Small tables with named rows and columns. After each table, cells are looked up by row and column.

Table dul
           vid   kuda   pinu  lereku  bosesam  batukub    toz
kegatu   48327  67927  68591   64876    67686    54253  56390
dobita   53440  66737  64605   50022    66233    59605  62216
tonegen  62666  66667  57094   57941    68632    66785  63583
negus    58516  67707  50797   54516    64083    59684  70882
sisa     58091  68335  60672   57836    56510    51831  55307
zovupu   83927  15100  65668   86974    38581    85430  60698
lodit    61721  71706  53105   51139    54707    45946  53281

What is the lereku of kegatu in dul? 64876
What is the vid of tonegen in dul? 62666
What is the bosesam of sisa in dul? 56510
What is the lereku of lodit in dul? 51139
What is the kuda of sisa in dul? 68335
What is the bosesam of lodit in dul? 54707

Table sop
cols = sevaro, dezuz, fav, nevedom
vame: [191, 124, 136, 134]
pefin: [155, 131, 128, 158]
bunak: [156, 125, 140, 111]
kapodi: [68, 131, 125, 155]
pep: [187, 163, 120, 219]
vemem: [120, 56, 120, 154]
nud: [128, 119, 130, 141]
lezun: [203, 147, 133, 161]
noriz: [147, 174, 136, 140]
bir: [86, 91, 130, 117]
mibari: [158, 127, 137, 124]
bom: [148, 97, 128, 147]

What is the dezuz of bunak in sop? 125
What is the nevedom of nud in sop? 141
What is the fav of noriz in sop? 136
What is the nevedom of bir in sop? 117
What is the dezuz of noriz in sop? 174
What is the dezuz of mibari in sop? 127
What is the dezuz of pep in sop? 163
What is the dezuz of bir in sop? 91
What is the fav of vame in sop? 136
Row with the largest sevaro: lezun

mimu
|  | zivoged | rosimas | tebok | buvib | nefa | zikid | noro | lirufil | sipun | tabe |
|---|---|---|---|---|---|---|---|---|---|---|
| sen | 1.14 | 2.65 | 2.54 | 0.44 | -2.44 | -0.02 | 0.25 | -3.92 | -0.82 | -0.48 |
| bakinon | 2.01 | 2.27 | 3.10 | -0.80 | -2.24 | -0.17 | -0.13 | -4.86 | -0.83 | 0.09 |
| doba | 1.60 | 2.26 | 2.79 | -0.28 | -2.11 | -0.08 | -0.04 | -4.29 | -0.81 | -0.14 |
| zememid | 2.64 | 2.44 | 3.51 | -1.53 | -2.59 | -0.28 | -0.07 | -5.65 | -0.79 | 0.47 |
| puz | 1.78 | 2.24 | 2.94 | -0.54 | -2.14 | -0.12 | -0.09 | -4.55 | -0.82 | -0.04 |
| nares | 3.11 | 2.53 | 3.78 | -2.06 | -2.79 | -0.35 | -0.01 | -6.16 | -0.72 | 0.79 |
| tid | 5.20 | 1.76 | 4.98 | -4.97 | -2.40 | -0.67 | -0.63 | -8.14 | -0.57 | 2.27 |
| kanu | 5.71 | 0.66 | 5.21 | -6.03 | -1.26 | -0.70 | -1.38 | -8.28 | -0.58 | 2.75 |
| fem | 4.45 | 2.36 | 4.56 | -3.79 | -2.90 | -0.56 | -0.17 | -7.50 | -0.59 | 1.72 |
| sur | 2.28 | 2.33 | 3.28 | -1.12 | -2.39 | -0.22 | -0.11 | -5.22 | -0.82 | 0.25 |
| ziba | 1.28 | 2.46 | 2.59 | 0.19 | -2.26 | -0.04 | 0.14 | -3.96 | -0.80 | -0.35 |
| nezusu | 3.72 | 2.56 | 4.13 | -2.80 | -2.95 | -0.45 | 0.00 | -6.79 | -0.64 | 1.20 |
| bomot | 1.43 | 2.34 | 2.68 | -0.05 | -2.16 | -0.06 | 0.05 | -4.10 | -0.79 | -0.24 |

buvib of nares: -2.06
sipun of kanu: -0.58
rosimas of kanu: 0.66
sipun of puz: -0.82
sipun of fem: -0.59
zivoged of ziba: 1.28
zivoged of zememid: 2.64
Row with the largest lirufil: sen

mazet =
columns: mudoko, vek, loz, ped, popep, mas, mubesa, leb, koz
zuvapib: [12.05, -24.61, 55.00, 18.09, -27.61, 14.82, -11.94, 62.00, 22.88]
nur: [-21.25, 86.21, -90.85, -4.99, 76.27, -53.52, 53.86, -59.21, 21.41]
ralom: [25.24, -3.30, 20.30, 9.07, 9.38, 39.63, -0.13, -12.25, -17.36]
pavebu: [43.15, -53.97, 81.78, 24.62, -29.28, 84.98, -22.88, 37.87, -23.83]
runar: [-6.12, 12.07, 11.43, 15.49, 3.19, -25.18, 5.99, 40.51, 37.98]

mubesa of runar is 5.99
leb of ralom is -12.25
mudoko of zuvapib is 12.05
koz of ralom is -17.36
ped of runar is 15.49
koz of zuvapib is 22.88
loz of runar is 11.43
leb of zuvapib is 62.00
mas of nur is -53.52
loz of zuvapib is 55.00
koz of runar is 37.98
mudoko of nur is -21.25

nuveki.csv
,basiz,vugas,dukoso,vomafib,git,pakufez,mib,vel
vibi,112,166,136,117,194,134,160,131
bav,126,158,144,132,167,148,161,143
fenu,176,81,163,187,71,190,165,198
bis,97,184,155,122,199,118,151,112
dokosu,229,30,124,197,53,196,128,202
pidofur,97,181,149,114,192,132,167,122
leladet,213,38,173,211,52,220,188,225
fom,91,193,149,103,208,127,170,115
sugusin,219,44,129,193,35,189,141,209
dom,103,175,148,119,188,135,167,126

fom, mib -> 170
fenu, vugas -> 81
dokosu, git -> 53
fom, git -> 208
sugusin, dukoso -> 129
fom, vel -> 115
Row with the largest vugas: fom

tas =
cols = sivol, fov, radopif, vegi
mudesu: [609, -709, -709, -210]
ditat: [601, -668, -668, -193]
bisilif: [-225, 389, 389, -965]
pomaki: [655, -744, -744, -329]
mup: [-649, 706, 706, 280]
zof: [-18, 287, 287, -953]
pono: [-53, 313, 313, -822]

vegi of mup = 280
fov of bisilif = 389
radopif of bisilif = 389
radopif of mup = 706
radopif of ditat = -668
sivol of mup = -649
fov of zof = 287
fov of ditat = -668
radopif of pomaki = -744
vegi of zof = -953
sivol of pomaki = 655
vegi of pomaki = -329
vegi of mudesu = -210
radopif of mudesu = -709
sivol of mudesu = 609
Which row has the largest sivol? pomaki

gidesif =
columns: zos, lida, puf, fiz, gume, dufizes, pizom, funuvet
lil: [66, 38, 82, 46, 70, 39, 75, 37]
baz: [66, 44, 76, 41, 72, 47, 76, 41]
sodoro: [62, 27, 62, 60, 73, 20, 74, 26]
rilon: [65, 23, 61, 63, 75, 16, 75, 21]

What is the lida of baz in gidesif?
44
What is the zos of lil in gidesif?
66
What is the gume of lil in gidesif?
70
What is the gume of sodoro in gidesif?
73
What is the gume of rilon in gidesif?
75
What is the dufizes of rilon in gidesif?
16
What is the pizom of rilon in gidesif?
75
What is the funuvet of rilon in gidesif?
21
What is the fiz of lil in gidesif?
46
What is the fiz of baz in gidesif?
41
What is the lida of rilon in gidesif?
23
What is the fiz of sodoro in gidesif?
60
What is the lida of sodoro in gidesif?
27
What is the pizom of baz in gidesif?
76
What is the dufizes of lil in gidesif?
39
Row with the largest pizom: baz

tez:
        refig  geguk   biz  sabuto  gozakek  metese  pemido  vepev  lebu
vik      2893   5835  2935    3162     5915    5239    7784   4721  6822
zula     2518   4825  6270    5678     2377    6891    4558   6893  4567
nitin    2830   5526  3207    3234     5650    5086    7678   4909  6486
vef      6320   6539  6774    2324     5993    2180    6792   5378  3326
pipase   2404   3988  7029    4872     2207    6897    4565   7448  5128
dok      2560   3996  5106    3563     4606    5197    6393   6169  6619
rab      7483   7146  5223    4917     6667    6400    4413   5078  7041
mimap    6680   3318  5225    5693     7137    4791    3781   3601  6127
vituna   3146   7501  2520    7127     2679    5240    4313   2314  2709
saluz    2804   3718  7168    4503     2671    6455    4700   7550  5766
keb      7234   3863  6002    5000     7220    4415    3866   3671  5686

lebu of nitin = 6486
refig of vef = 6320
lebu of vituna = 2709
geguk of keb = 3863
metese of vik = 5239
biz of mimap = 5225
gozakek of vituna = 2679
geguk of nitin = 5526
metese of zula = 6891
vepev of keb = 3671
sabuto of zula = 5678
metese of saluz = 6455
vepev of zula = 6893

fogusis:
|  | dukulaf | rikupum |
|---|---|---|
| lebetez | 135 | 109 |
| semavot | 193 | 48 |
| pibalop | 191 | 153 |
| ner | 158 | 151 |
| bodisot | 186 | 130 |
| vedufu | 160 | 167 |
| gemema | 108 | 52 |

ner, dukulaf => 158
bodisot, rikupum => 130
lebetez, dukulaf => 135
vedufu, dukulaf => 160
gemema, rikupum => 52
vedufu, rikupum => 167
semavot, dukulaf => 193
semavot, rikupum => 48
pibalop, dukulaf => 191
bodisot, dukulaf => 186
ner, rikupum => 151
gemema, dukulaf => 108
lebetez, rikupum => 109
pibalop, rikupum => 153
Row with the largest dukulaf: semavot

bodi.tsv
	vot	mipali	biso	las	muv	gukulas	muleke	girir
pes	123	69	113	25	161	131	123	170
pim	167	69	150	39	154	70	167	25
vuz	60	69	121	27	123	90	60	112
fusaref	56	68	142	35	103	67	56	109
kif	138	70	109	25	120	56	138	33
kirasip	139	68	132	31	198	74	139	116
duf	175	69	138	34	152	140	175	31
fid	162	69	116	26	170	130	162	44
fen	174	68	135	31	156	138	174	34
gulim	35	68	128	29	119	182	35	48
fefa	140	71	105	25	131	46	140	59
pego	167	69	124	28	166	64	167	39
zat	127	69	146	38	154	119	127	171

pes, las => 25
duf, muv => 152
pes, muleke => 123
fusaref, biso => 142
gulim, las => 29
fefa, gukulas => 46
pim, vot => 167
vuz, muleke => 60
kif, muv => 120
fusaref, muv => 103
fen, muv => 156
pes, muv => 161
duf, mipali => 69
fid, muv => 170
pim, gukulas => 70
duf, las => 34

